Below are the code and all the weights of a small trained network. Each question names an input and a class and asks about switching units off, where a switched-off unit gives its printed mean instead of its output.

import numpy as np


def w(rows, s, z=0):
    codes = np.array(rows[::2]) - 128.0
    scale = np.full(codes.shape[1], s)
    scale[-1] = z or s
    return codes * scale


def norm(h):
    return h / np.sqrt((h * h).mean(-1, keepdims=True) + 1e-5)


def f(y):
    return np.maximum(y, 0)


def log_softmax(a):
    a = a - a.max(-1, keepdims=True)
    return a - np.log(np.exp(a).sum(-1, keepdims=True))


def net(x, mask):
    res = np.array(x, float).reshape(1, 3) / 4 @ E
    u = 0
    for l in range(3):
        y = f(norm(res) @ A[l][:, :-1].T + A[l][:, -1])
        res = res + np.where(mask[u : u + 12], y, B[l][:, -1]) @ B[l][:, :-1]
        u += 12
    return log_softmax(norm(res)[-1] @ U[:, :-1].T + U[:, -1])


A, B = {}, {}
E = w([
[176,175,2],'x0',
[214,115,80],'x1',
[189,25,92],'x2',
],0.0076)
A[0] = w([
[127,194,182,90],'L0N1',
[109,164,73,102],'L0N2',
[100,139,176,134],'L0N3',
[160,29,136,126],'L0N4',
[187,112,140,145],'L0N5',
[129,146,53,152],'L0N6',
[97,182,222,145],'L0N7',
[8,57,107,56],'L0N8',
[136,92,66,173],'L0N9',
[110,180,173,196],'L0N10',
[100,106,82,5],'L0N11',
[41,93,140,130],'L0N12',
],0.013,0.0023)
B[0] = w([
[106,150,135,198],'L0N1',
[152,133,119,184],'L0N2',
[131,34,119,197],'L0N3',
[106,176,112,209],'L0N4',
[83,123,131,172],'L0N5',
[185,103,112,203],'L0N6',
[43,74,199,254],'L0N7',
[225,215,254,192],'L0N8',
[15,98,107,192],'L0N9',
[66,60,144,215],'L0N10',
[48,222,158,138],'L0N11',
[223,140,204,204],'L0N12',
],0.0059,0.0069)
A[1] = w([
[139,154,85,251],'L1N1',
[135,106,83,93],'L1N2',
[184,171,172,114],'L1N3',
[130,154,37,107],'L1N4',
[112,143,155,186],'L1N5',
[127,178,206,235],'L1N6',
[174,35,189,144],'L1N7',
[147,4,122,131],'L1N8',
[126,129,128,109],'L1N9',
[112,97,163,104],'L1N10',
[119,157,115,123],'L1N11',
[113,137,120,98],'L1N12',
],0.013,0.0025)
B[1] = w([
[237,21,235,199],'L1N1',
[68,101,191,175],'L1N2',
[186,149,119,159],'L1N3',
[208,83,98,226],'L1N4',
[163,74,161,188],'L1N5',
[246,62,249,255],'L1N6',
[139,208,50,252],'L1N7',
[5,221,106,221],'L1N8',
[135,137,56,128],'L1N9',
[234,253,216,200],'L1N10',
[140,117,205,147],'L1N11',
[119,116,44,135],'L1N12',
],0.0042,0.0065)
A[2] = w([
[178,106,49,97],'L2N1',
[145,127,149,154],'L2N2',
[226,127,51,59],'L2N3',
[247,62,69,188],'L2N4',
[207,96,133,199],'L2N5',
[130,210,65,79],'L2N6',
[217,254,44,125],'L2N7',
[83,177,100,119],'L2N8',
[181,59,178,253],'L2N9',
[53,137,197,127],'L2N10',
[136,247,218,141],'L2N11',
[205,151,72,62],'L2N12',
],0.0094,0.0024)
B[2] = w([
[211,96,177,191],'L2N1',
[158,178,149,163],'L2N2',
[126,49,149,202],'L2N3',
[1,79,62,245],'L2N4',
[99,174,124,208],'L2N5',
[118,173,118,145],'L2N6',
[118,95,124,184],'L2N7',
[148,179,86,141],'L2N8',
[106,208,63,254],'L2N9',
[133,77,130,218],'L2N10',
[97,100,127,245],'L2N11',
[67,68,158,176],'L2N12',
],0.0084,0.0068)
U = w([
[56,16,79,195],'0',
[253,162,59,2],'1',
[86,206,48,81],'2',
[241,133,197,115],'3',
[198,224,141,86],'4',
[67,111,246,139],'5',
],0.013,0.0085)

Each question gives the input, the list of numbers given to net, and the class t.
The units are the neurons (one row each of A and B). Each row of codes is followed by its name. A weight is (code - 128) times the scale printed after its matrix; where a second scale follows, it is the last column's (A, B and U).
mask holds one flag per neuron, layer by layer. A switched-off neuron (its flag False) gives its mean, the last column of its row in B, instead of its output. The means were averaged over made-up inputs and are rounded, as every weight is.
A unit's drop is (log p(t) with every unit on - log p(t) with that unit switched off) / (log p(t) with every unit on - log p(t) with every unit switched off).
The circuit of an input: a set's keep is (log p(t) with only the set's units on - log p(t) with every unit switched off) / (log p(t) with every unit on - log p(t) with every unit switched off). Starting from the 12 units with the biggest drops (on a tie, the unit counted first), units are removed one at a time, each time the one whose removal leaves the highest keep (on an exact tie, the one counted first), for as long as the keep stays at least 0.8.
units of the circuit, in order: the units of the circuit, biggest drop first
k most important neurons: the k neurons with the biggest drops, biggest first
top k neurons in layer l: the k neurons of layer l with the biggest drops, biggest first
drop of u: that unit's drop, to one decimal
input [-3,-3,2], class 3: units of the circuit, in order => [L0N8; L2N4; L0N12]
input [4,-7,-1], class 3: units of the circuit, in order => [L2N4; L1N6; L0N8]
input [6,-5,-4], class 0: 4 most important neurons => [L0N9; L0N8; L0N2; L0N12]
input [8,-4,-8], class 0: units of the circuit, in order => [L0N8; L2N7; L2N9]
input [0,-4,0], class 3: units of the circuit, in order => [L0N8; L2N4]
input [-2,3,0], class 2: top neuron in layer 1 => [L1N8]
input [4,3,-8], class 0: 2 most important neurons => [L0N8; L0N7]
input [-6,5,5], class 2: 2 most important neurons => [L1N8; L0N7]
input [-7,8,3], class 2: top 2 neurons in layer 1 => [L1N8; L1N7]
input [-7,6,6], class 2: 3 most important neurons => [L1N8; L1N7; L0N7]
input [-4,1,6], class 2: 2 most important neurons => [L0N7; L1N7]
input [3,-4,1], class 4: 2 most important neurons => [L0N11; L0N8]
input [-1,-6,0], class 3: top 3 neurons in layer 0 => [L0N8; L0N12; L0N9]
input [-4,2,5], class 2: 3 most important neurons => [L0N7; L1N8; L1N7]
input [3,7,-4], class 0: most important neuron => [L2N4]
input [-5,7,0], class 2: top 2 neurons in layer 2 => [L2N1; L2N10]
input [-3,-2,6], class 4: 2 most important neurons => [L0N8; L0N7]
input [-8,-4,6], class 3: top 2 neurons in layer 2 => [L2N4; L2N12]
input [-1,-6,5], class 3: drop of L0N8 => 0.2
input [8,3,-4], class 0: most important neuron => [L2N4]
input [-4,8,2], class 2: drop of L1N8 => 0.2
input [-4,-7,7], class 3: drop of L1N12 => 0.0
